Below are the code and all the weights of a small trained network. Each question names an input and a class and asks about switching units off, where a switched-off unit gives its printed mean instead of its output.

import numpy as np


def w(rows, s, z=0):
    codes = np.array(rows[::2]) - 128.0
    scale = np.full(codes.shape[1], s)
    scale[-1] = z or s
    return codes * scale


def norm(h):
    return h / np.sqrt((h * h).mean(-1, keepdims=True) + 1e-5)


def f(y):
    return y / 2 * (1 + np.tanh(0.7978845608 * (y + 0.044715 * y**3)))


def log_softmax(a):
    a = a - a.max(-1, keepdims=True)
    return a - np.log(np.exp(a).sum(-1, keepdims=True))


def net(x, mask):
    res = np.array(x, float).reshape(1, 7) / 4 @ E
    u = 0
    for l in range(3):
        y = f(norm(res) @ A[l][:, :-1].T + A[l][:, -1])
        res = res + np.where(mask[u : u + 12], y, B[l][:, -1]) @ B[l][:, :-1]
        u += 12
    return log_softmax(norm(res)[-1] @ U[:, :-1].T + U[:, -1])


A, B = {}, {}
E = w([
[33,150,254,134],'x0',
[66,178,71,94],'x1',
[128,126,127,127],'x2',
[129,128,127,125],'x3',
[194,177,143,36],'x4',
[159,212,121,204],'x5',
[128,129,127,130],'x6',
],0.0099)
A[0] = w([
[47,141,61,142,86],'0.n1',
[103,54,118,204,126],'0.n2',
[140,100,88,79,79],'0.n3',
[89,192,94,64,100],'0.n4',
[146,108,152,6,103],'0.n5',
[192,96,187,135,37],'0.n6',
[112,80,140,68,3],'0.n7',
[85,153,92,104,31],'0.n8',
[177,236,151,128,106],'0.n9',
[51,184,224,109,1],'0.n10',
[197,145,171,82,128],'0.n11',
[86,182,91,66,64],'0.n12',
],0.017,0.0073)
B[0] = w([
[174,157,200,87,200],'0.n1',
[91,235,181,3,246],'0.n2',
[108,36,143,84,181],'0.n3',
[191,162,211,163,205],'0.n4',
[45,162,88,141,255],'0.n5',
[242,118,193,174,166],'0.n6',
[86,131,75,171,147],'0.n7',
[175,135,171,110,132],'0.n8',
[21,124,79,140,233],'0.n9',
[115,30,145,246,253],'0.n10',
[92,205,208,73,218],'0.n11',
[207,149,214,131,181],'0.n12',
],0.012,0.0057)
A[1] = w([
[78,55,115,83,129],'1.n1',
[51,133,118,163,254],'1.n2',
[148,138,95,61,156],'1.n3',
[164,126,123,115,94],'1.n4',
[153,164,75,87,116],'1.n5',
[74,122,150,57,51],'1.n6',
[130,128,111,110,84],'1.n7',
[185,86,4,116,111],'1.n8',
[125,139,105,114,70],'1.n9',
[110,157,91,190,96],'1.n10',
[130,155,106,98,2],'1.n11',
[210,127,82,86,144],'1.n12',
],0.018,0.0058)
B[1] = w([
[169,167,80,181,175],'1.n1',
[178,125,28,97,254],'1.n2',
[104,139,131,233,189],'1.n3',
[115,150,214,190,127],'1.n4',
[27,111,222,162,167],'1.n5',
[157,204,85,187,196],'1.n6',
[89,158,137,194,122],'1.n7',
[69,32,120,226,168],'1.n8',
[60,125,150,149,122],'1.n9',
[163,109,28,22,152],'1.n10',
[74,143,162,166,126],'1.n11',
[126,84,222,254,173],'1.n12',
],0.0088,0.0097)
A[2] = w([
[152,132,111,66,33],'2.n1',
[117,119,59,97,20],'2.n2',
[131,8,109,143,52],'2.n3',
[122,147,127,153,184],'2.n4',
[201,150,172,122,137],'2.n5',
[148,150,167,143,102],'2.n6',
[193,119,111,118,63],'2.n7',
[186,93,106,142,71],'2.n8',
[113,147,86,113,66],'2.n9',
[110,132,129,115,4],'2.n10',
[207,142,183,108,71],'2.n11',
[162,68,140,115,6],'2.n12',
],0.018,0.0035)
B[2] = w([
[80,102,136,166,128],'2.n1',
[192,102,83,98,193],'2.n2',
[155,210,120,168,229],'2.n3',
[185,150,92,88,248],'2.n4',
[226,89,106,120,254],'2.n5',
[169,108,107,97,238],'2.n6',
[44,148,219,199,109],'2.n7',
[62,221,212,85,128],'2.n8',
[144,79,101,73,193],'2.n9',
[56,136,189,80,101],'2.n10',
[254,61,129,87,245],'2.n11',
[61,172,128,111,120],'2.n12',
],0.0086,0.0039)
U = w([
[57,34,137,232,116],'0',
[143,131,109,128,254],'1',
[228,138,179,138,52],'2',
[133,133,106,130,218],'3',
[62,215,150,93,19],'4',
[124,132,10,123,58],'5',
],0.014,0.0085)

Each question gives the input, the list of numbers given to net, and the class t.
The units are the neurons (one row each of A and B). Each row of codes is followed by its name. A weight is (code - 128) times the scale printed after its matrix; where a second scale follows, it is the last column's (A, B and U).
mask holds one flag per neuron, layer by layer. A switched-off neuron (its flag False) gives its mean, the last column of its row in B, instead of its output. The means were averaged over made-up inputs and are rounded, as every weight is.
A unit's drop is (log p(t) with every unit on - log p(t) with that unit switched off) / (log p(t) with every unit on - log p(t) with every unit switched off).
The circuit of an input: a set's keep is (log p(t) with only the set's units on - log p(t) with every unit switched off) / (log p(t) with every unit on - log p(t) with every unit switched off). Starting from the 12 units with the biggest drops (on a tie, the unit counted first), units are removed one at a time, each time the one whose removal leaves the highest keep (on an exact tie, the one counted first), for as long as the keep stays at least 0.8.
circuit, biggest first: the units of the circuit, biggest drop first
unit that matters most: the unit with the biggest drop
top k neurons: the k neurons with the biggest drops, biggest first
k most important neurons of layer l: the k neurons of layer l with the biggest drops, biggest first
input [-8,8,-2,2,-7,-8,-4], class 0: unit that matters most -> 0.n11
input [6,-7,4,3,-5,-6,2], class 2: circuit, biggest first -> 0.n9, 0.n5, 0.n2
input [4,8,-1,6,5,-8,-4], class 2: circuit, biggest first -> 0.n4, 0.n2
input [-5,-4,-1,5,-1,-7,0], class 5: circuit, biggest first -> 0.n5, 1.n12
input [-1,8,-4,3,8,5,-4], class 2: top 3 neurons -> 0.n4, 0.n12, 0.n2
input [-1,8,1,7,5,1,-6], class 2: top 2 neurons -> 0.n4, 0.n12
input [-3,-5,6,4,8,-5,5], class 4: 3 most important neurons of layer 0 -> 0.n5, 0.n11, 0.n10
input [-1,-1,0,-3,8,4,-8], class 4: circuit, biggest first -> 0.n11, 0.n9
input [3,6,-1,4,0,5,-7], class 2: circuit, biggest first -> 0.n12, 0.n5
input [3,-2,4,0,7,-7,4], class 4: top 2 neurons -> 0.n11, 0.n5
input [-1,4,-1,1,2,3,3], class 2: top 2 neurons -> 0.n4, 0.n12
input [5,5,1,-3,-8,1,0], class 4: top 2 neurons -> 0.n2, 0.n1
input [-3,-4,4,-3,8,-8,3], class 4: circuit, biggest first -> 0.n5, 0.n11
input [-2,8,4,1,8,0,4], class 2: circuit, biggest first -> 0.n4
input [-2,-7,1,-2,-3,-8,-3], class 5: 2 most important neurons of layer 1 -> 1.n6, 1.n12
input [-1,-3,-2,3,7,-8,5], class 5: top 3 neurons -> 0.n5, 0.n2, 0.n7
input [-4,6,3,-2,3,5,0], class 2: top 3 neurons -> 0.n4, 0.n12, 0.n5
input [8,-4,-1,-3,8,-1,-4], class 0: top 2 neurons -> 0.n10, 0.n2
input [6,-5,0,2,8,4,-4], class 4: top 2 neurons -> 0.n11, 0.n9
input [4,4,0,-2,-1,2,-4], class 0: circuit, biggest first -> 0.n10
input [1,-5,-7,-7,8,-5,-4], class 4: 2 most important neurons of layer 0 -> 0.n5, 0.n11
input [6,-6,5,8,-6,-3,2], class 3: 2 most important neurons of layer 1 -> 1.n8, 1.n12
